Below are the code and all the weights of a small trained network. Each question names an input and a class and asks about switching units off, where a switched-off unit gives its printed mean instead of its output.

import numpy as np


def w(rows, s, z=0):
    codes = np.array(rows[::2]) - 128.0
    scale = np.full(codes.shape[1], s)
    scale[-1] = z or s
    return codes * scale


def norm(h):
    return h / np.sqrt((h * h).mean(-1, keepdims=True) + 1e-5)


def f(y):
    return np.maximum(y, 0)


def log_softmax(a):
    a = a - a.max(-1, keepdims=True)
    return a - np.log(np.exp(a).sum(-1, keepdims=True))


def net(x, mask):
    res = np.array(x, float).reshape(1, 5) / 4 @ E
    u = 0
    for l in range(2):
        y = f(norm(res) @ A[l][:, :-1].T + A[l][:, -1])
        res = res + np.where(mask[u : u + 15], y, B[l][:, -1]) @ B[l][:, :-1]
        u += 15
    return log_softmax(norm(res)[-1] @ U[:, :-1].T + U[:, -1])


A, B = {}, {}
E = w([
[221,144,165,150,132,137],'x0',
[79,245,89,187,101,176],'x1',
[136,171,153,90,97,204],'x2',
[89,132,182,167,161,145],'x3',
[121,40,142,179,119,84],'x4',
],0.011)
A[0] = w([
[194,108,155,120,80,103,254],'0.n1',
[124,155,166,164,132,112,53],'0.n2',
[134,178,166,146,144,105,108],'0.n3',
[106,119,138,77,202,154,197],'0.n4',
[124,118,97,137,131,66,121],'0.n5',
[116,99,176,106,163,144,124],'0.n6',
[129,66,99,102,117,151,110],'0.n7',
[159,128,98,218,123,110,195],'0.n8',
[206,113,116,99,85,89,133],'0.n9',
[146,125,98,180,144,177,153],'0.n10',
[132,85,63,165,149,103,113],'0.n11',
[98,135,150,248,89,109,206],'0.n12',
[157,107,166,99,121,161,189],'0.n13',
[125,99,162,177,68,140,88],'0.n14',
[151,139,88,123,161,111,31],'0.n15',
],0.014,0.0025)
B[0] = w([
[178,233,82,52,212,181,224],'0.n1',
[73,133,168,152,97,41,159],'0.n2',
[67,87,165,169,102,98,173],'0.n3',
[77,66,229,163,51,145,188],'0.n4',
[122,93,76,12,211,110,185],'0.n5',
[65,185,209,254,66,145,185],'0.n6',
[125,163,200,139,156,152,177],'0.n7',
[40,209,201,82,125,144,218],'0.n8',
[127,132,92,48,224,166,210],'0.n9',
[92,191,225,188,179,65,180],'0.n10',
[132,158,50,7,166,161,198],'0.n11',
[110,224,133,63,123,91,255],'0.n12',
[112,139,139,138,185,157,198],'0.n13',
[106,197,196,110,142,103,176],'0.n14',
[113,141,166,108,121,83,144],'0.n15',
],0.0074,0.0078)
A[1] = w([
[50,194,146,61,200,169,187],'1.n1',
[102,60,152,246,170,137,203],'1.n2',
[254,158,133,67,148,176,115],'1.n3',
[119,76,2,77,220,22,170],'1.n4',
[191,173,71,184,154,211,193],'1.n5',
[49,196,87,178,136,54,88],'1.n6',
[49,119,136,176,115,71,95],'1.n7',
[142,188,105,201,4,195,84],'1.n8',
[203,84,97,165,94,53,3],'1.n9',
[201,75,104,172,152,127,3],'1.n10',
[88,169,87,118,7,124,194],'1.n11',
[241,164,114,151,202,210,157],'1.n12',
[83,106,62,101,180,17,66],'1.n13',
[92,210,64,191,137,116,153],'1.n14',
[171,152,181,213,164,96,169],'1.n15',
],0.009,0.005)
B[1] = w([
[139,51,122,171,31,156,248],'1.n1',
[48,233,231,222,125,126,144],'1.n2',
[83,15,126,99,188,228,166],'1.n3',
[220,94,159,29,228,221,169],'1.n4',
[103,93,70,128,161,60,153],'1.n5',
[154,123,133,94,196,120,167],'1.n6',
[166,76,174,105,143,141,149],'1.n7',
[144,153,9,202,120,84,147],'1.n8',
[26,88,201,215,69,123,128],'1.n9',
[7,95,97,97,218,67,128],'1.n10',
[157,97,1,196,127,122,161],'1.n11',
[106,74,63,79,215,75,167],'1.n12',
[116,60,103,23,173,164,150],'1.n13',
[125,149,84,83,159,49,166],'1.n14',
[32,131,171,88,100,91,152],'1.n15',
],0.007,0.017)
U = w([
[46,211,243,182,98,94,239],'0',
[170,75,151,113,88,8,3],'1',
[215,65,155,211,76,110,3],'2',
[118,48,190,225,37,246,139],'3',
[112,127,198,115,99,94,89],'4',
[82,173,33,154,98,96,253],'5',
[141,47,86,2,242,201,221],'6',
[216,75,142,94,13,66,3],'7',
],0.0091,0.005)

Each question gives the input, the list of numbers given to net, and the class t.
The units are the neurons (one row each of A and B). Each row of codes is followed by its name. A weight is (code - 128) times the scale printed after its matrix; where a second scale follows, it is the last column's (A, B and U).
mask holds one flag per neuron, layer by layer. A switched-off neuron (its flag False) gives its mean, the last column of its row in B, instead of its output. The means were averaged over made-up inputs and are rounded, as every weight is.
A unit's drop is (log p(t) with every unit on - log p(t) with that unit switched off) / (log p(t) with every unit on - log p(t) with every unit switched off).
top k neurons: the k neurons with the biggest drops, biggest first
k most important neurons of layer l: the k neurons of layer l with the biggest drops, biggest first
drop when u is switched off: that unit's drop, to one decimal
input [7,5,0,-5,7], class 0: most important neuron of layer 0 : 0.n8
input [-5,1,-1,3,-6], class 3: 2 most important neurons of layer 0 : 0.n4, 0.n12
input [-3,8,-7,-8,-2], class 6: top 2 neurons : 1.n4, 0.n5
input [0,-1,2,0,-6], class 3: 2 most important neurons of layer 0 : 0.n4, 0.n1
input [4,8,-5,-8,8], class 6: 3 most important neurons of layer 0 : 0.n5, 0.n11, 0.n6
input [4,-5,7,5,-7], class 3: 2 most important neurons of layer 0 : 0.n4, 0.n6
input [6,6,2,0,-3], class 5: 2 most important neurons of layer 1 : 1.n8, 1.n11
input [-8,6,-7,5,3], class 6: 2 most important neurons of layer 1 : 1.n4, 1.n13
input [-8,1,8,-1,3], class 5: 4 most important neurons of layer 1 : 1.n11, 1.n8, 1.n4, 1.n3
input [-2,0,4,-1,1], class 3: drop when 0.n1 is switched off : 0.1
input [7,7,-6,-8,4], class 6: drop when 0.n9 is switched off : 0.3
input [2,6,4,1,-2], class 5: drop when 1.n8 is switched off : 0.2
input [3,6,5,-7,-2], class 5: drop when 1.n2 is switched off : 0.0
input [-6,-8,1,5,4], class 3: most important neuron of layer 1 : 1.n14
